Below is a small trained network, with its code and all its weights. Each question gives an input and a class and asks what happens when units are switched off, that is, made to give their printed mean instead of their output.

import numpy as np


def w(rows, s, z=0):
    codes = np.array(rows[::2]) - 128.0
    scale = np.full(codes.shape[1], s)
    scale[-1] = z or s
    return codes * scale


def norm(h):
    return h / np.sqrt((h * h).mean(-1, keepdims=True) + 1e-5)


def f(y):
    return np.maximum(y, 0)


def log_softmax(a):
    a = a - a.max(-1, keepdims=True)
    return a - np.log(np.exp(a).sum(-1, keepdims=True))


def net(x, mask):
    res = np.array(x, float).reshape(1, 6) / 4 @ E
    u = 0
    for l in range(3):
        y = f(norm(res) @ A[l][:, :-1].T + A[l][:, -1])
        res = res + np.where(mask[u : u + 10], y, B[l][:, -1]) @ B[l][:, :-1]
        u += 10
    return log_softmax(norm(res)[-1] @ U[:, :-1].T + U[:, -1])


A, B = {}, {}
E = w([
[134,125,127,124,129],'x0',
[121,3,118,224,90],'x1',
[144,126,129,123,127],'x2',
[92,106,218,106,191],'x3',
[120,129,128,132,128],'x4',
[86,124,171,93,3],'x5',
],0.0061)
A[0] = w([
[90,13,254,185,206,117],'L0N0',
[81,157,208,98,93,125],'L0N1',
[74,119,107,9,60,144],'L0N2',
[133,230,91,107,69,2],'L0N3',
[104,40,207,162,140,19],'L0N4',
[139,157,59,137,219,164],'L0N5',
[110,73,84,168,92,127],'L0N6',
[106,19,169,162,43,26],'L0N7',
[94,109,72,235,143,160],'L0N8',
[140,103,127,189,173,96],'L0N9',
],0.0073,0.004)
B[0] = w([
[139,90,83,58,167,254],'L0N0',
[237,117,236,122,102,193],'L0N1',
[142,72,197,168,101,203],'L0N2',
[9,94,72,3,16,164],'L0N3',
[119,50,91,81,81,181],'L0N4',
[153,197,110,195,141,215],'L0N5',
[130,161,220,166,103,189],'L0N6',
[90,245,33,142,82,203],'L0N7',
[217,125,229,149,153,207],'L0N8',
[244,72,180,115,123,169],'L0N9',
],0.0055,0.0062)
A[1] = w([
[65,109,39,83,102,82],'L1N0',
[113,93,124,1,63,124],'L1N1',
[132,191,143,151,215,24],'L1N2',
[187,150,180,163,254,80],'L1N3',
[82,193,32,158,89,119],'L1N4',
[78,87,127,118,42,141],'L1N5',
[169,138,94,226,162,5],'L1N6',
[25,86,126,138,51,133],'L1N7',
[75,160,83,61,115,114],'L1N8',
[19,140,139,150,118,147],'L1N9',
],0.0079,0.0017)
B[1] = w([
[137,6,191,110,218,153],'L1N0',
[36,182,232,108,168,243],'L1N1',
[96,63,121,54,21,189],'L1N2',
[66,184,87,3,84,253],'L1N3',
[169,225,169,212,30,169],'L1N4',
[90,163,54,19,160,220],'L1N5',
[32,181,241,120,161,188],'L1N6',
[78,214,29,116,29,206],'L1N7',
[222,128,82,180,115,157],'L1N8',
[240,116,160,161,120,145],'L1N9',
],0.004,0.0057)
A[2] = w([
[106,246,132,156,54,250],'L2N0',
[226,135,238,203,111,100],'L2N1',
[178,182,138,122,190,104],'L2N2',
[101,155,57,117,4,123],'L2N3',
[241,180,2,107,140,193],'L2N4',
[168,126,100,253,143,76],'L2N5',
[67,108,81,24,40,10],'L2N6',
[168,105,148,61,155,216],'L2N7',
[135,221,128,125,121,58],'L2N8',
[106,15,168,92,167,186],'L2N9',
],0.0075,0.0021)
B[2] = w([
[180,57,72,211,155,254],'L2N0',
[80,158,188,66,138,185],'L2N1',
[109,112,94,92,83,169],'L2N2',
[161,116,119,131,180,216],'L2N3',
[113,118,192,163,100,180],'L2N4',
[106,166,200,77,165,151],'L2N5',
[88,176,110,35,254,213],'L2N6',
[103,121,90,213,81,197],'L2N7',
[108,29,106,136,116,179],'L2N8',
[163,187,73,207,81,185],'L2N9',
],0.008,0.0077)
U = w([
[171,124,87,224,112,245],'0',
[76,163,84,53,150,11],'1',
[115,169,252,149,108,122],'2',
],0.016,0.0012)

Each question gives the input, the list of numbers given to net, and the class t.
The units are the neurons (one row each of A and B). Each row of codes is followed by its name. A weight is (code - 128) times the scale printed after its matrix; where a second scale follows, it is the last column's (A, B and U).
mask holds one flag per neuron, layer by layer. A switched-off neuron (its flag False) gives its mean, the last column of its row in B, instead of its output. The means were averaged over made-up inputs and are rounded, as every weight is.
A unit's drop is (log p(t) with every unit on - log p(t) with that unit switched off) / (log p(t) with every unit on - log p(t) with every unit switched off).
The circuit of an input: a set's keep is (log p(t) with only the set's units on - log p(t) with every unit switched off) / (log p(t) with every unit on - log p(t) with every unit switched off). Starting from the 12 units with the biggest drops (on a tie, the unit counted first), units are removed one at a time, each time the one whose removal leaves the highest keep (on an exact tie, the one counted first), for as long as the keep stays at least 0.8.
units of the circuit, in order: the units of the circuit, biggest drop first
unit that matters most: the unit with the biggest drop
top k neurons: the k neurons with the biggest drops, biggest first
k most important neurons of layer l: the k neurons of layer l with the biggest drops, biggest first
drop when u is switched off: that unit's drop, to one decimal
input [6,1,4,0,-5,-8], class 2: top 3 neurons	(L2N4; L2N0; L0N5)
input [-5,1,-7,4,4,5], class 1: top 2 neurons	(L0N7; L0N8)
input [-2,1,2,2,-2,7], class 1: top 4 neurons	(L1N5; L0N8; L0N7; L2N6)
input [-5,2,-4,0,-3,-3], class 2: units of the circuit, in order	(L0N8; L2N1)
input [3,-2,6,-3,4,-2], class 0: units of the circuit, in order	(L2N0)
input [2,5,2,8,2,1], class 1: units of the circuit, in order	(L0N4; L0N7; L2N6)
input [5,6,-8,8,8,1], class 1: top 2 neurons	(L0N4; L0N7)
input [5,8,6,3,3,1], class 1: 2 most important neurons of layer 2	(L2N6; L2N0)
input [0,5,-8,0,8,-1], class 2: top 3 neurons	(L0N8; L2N1; L0N6)
input [0,-7,-6,0,-4,-8], class 0: 3 most important neurons of layer 2	(L2N6; L2N1; L2N0)
input [6,1,5,-3,-8,0], class 2: top 2 neurons	(L2N1; L1N7)
input [5,1,-7,0,6,-1], class 2: 2 most important neurons of layer 2	(L2N0; L2N1)
input [-2,-7,-6,0,2,0], class 0: top 3 neurons	(L2N0; L0N0; L1N3)
input [-1,2,5,8,0,7], class 1: top 3 neurons	(L0N7; L0N8; L2N6)
input [6,-8,-4,2,-1,3], class 2: unit that matters most	L0N1
input [8,2,-7,0,-1,3], class 0: top 2 neurons	(L0N7; L2N0)
input [7,-6,5,-4,-5,-8], class 0: top 2 neurons	(L2N6; L2N4)
input [8,6,-4,0,6,-4], class 2: top 3 neurons	(L2N1; L0N8; L2N0)
input [-4,2,4,-5,-3,-1], class 2: drop when L2N1 is switched off	0.2
input [8,7,5,6,6,3], class 1: drop when L0N7 is switched off	0.2
input [-4,2,-2,8,-6,6], class 1: drop when L0N7 is switched off	0.2
input [-4,1,8,-5,7,-8], class 2: drop when L2N1 is switched off	0.1
